2.12	0.85	-1.02	7.80	2.41	-3.98	2.20 -> Sop
-0.91	-0.93	4.67	2.19	-0.32	-3.45	-4.68 -> vuz
-0.86	2.97	0.14	3.99	-8.62	-1.02	1.65 -> lin
size: -0.86	2.97	0.14	3.99 -> 4
size: -0.86	2.97	0.14	3.99	-8.62	-1.02 -> 6
size: -0.91	-0.93	4.67	2.19	-0.32	-3.45 -> 6
size: -0.86	2.97	0.14	3.99	-8.62	-1.02	1.65 -> 7

3.02	0.15	-0.79	3.24	-0.19	0.13  relu
3.02	0.15	-0.79	3.24	-0.74	0.33  Pez
0.57	0.12	0.06	0.29	0.06	-0.16  Tob
-4.81	-5.48	-5.20	0.90	1.10	1.44  Guve
0.39	0.03	-0.11	0.46	-0.15	0.09  vores
1.27	0.18	0.26	0.11	0.71	-0.90  tena
4.77	2.79	3.14	-0.90	1.69	-3.18  sutiz
1.27	0.18	0.26	0.11	0.71	-2.11  zapu
-7.10	-7.81	-7.33	1.01	1.62	2.03  Tulel
size: 1.27	0.18	0.26	0.11 -> 4
size: 0.57	0.12	0.06	0.29	0.06 -> 5
size: 1.27	0.18	0.26	0.11	0.71	-2.11 -> 6
size: 0.57	0.12	0.06 -> 3
size: 1.27	0.18 -> 2

1.30	0.78	0.47	2.09	0.18	0.46	-0.77	1.48	-1.75	1.46	0.06	-0.54	1.20	1.20	-0.55	1.82	1.91	0.73	-0.10	-0.36	-0.03	1.07	2.34	0.49	0.35	0.26  Rekom
1.30	0.78	0.47	2.09	0.18	0.46	-0.77	1.48	-1.75	1.46	0.06	-0.54	1.20	1.20	-0.55	1.82	1.91	0.73	-0.66	-0.36	-0.03	1.07	2.34	0.49	0.35	0.26  nimos
-0.65	-0.34	-1.24	3.51	3.03	7.37	1.86	2.15	5.53	-0.11	2.48	-3.42	-0.40	4.27	-1.46	-1.88	1.27	2.43	2.49	2.99	6.56	4.94	-1.91	-1.04	2.47	8.49  Leka
-1.85	5.06	2.22	2.97	-0.25	-1.04	6.03	1.95	6.01	1.28	4.01	3.77	0.89	1.38	0.36	1.71	0.17	0.98	-1.54	4.25	0.72	0.61	-2.95	-0.73	3.14	2.48  foto
size: 1.30	0.78	0.47 -> 3
size: 1.30	0.78	0.47	2.09	0.18	0.46	-0.77	1.48	-1.75	1.46	0.06	-0.54	1.20	1.20	-0.55	1.82	1.91	0.73	-0.10	-0.36	-0.03	1.07	2.34	0.49	0.35	0.26 -> 26

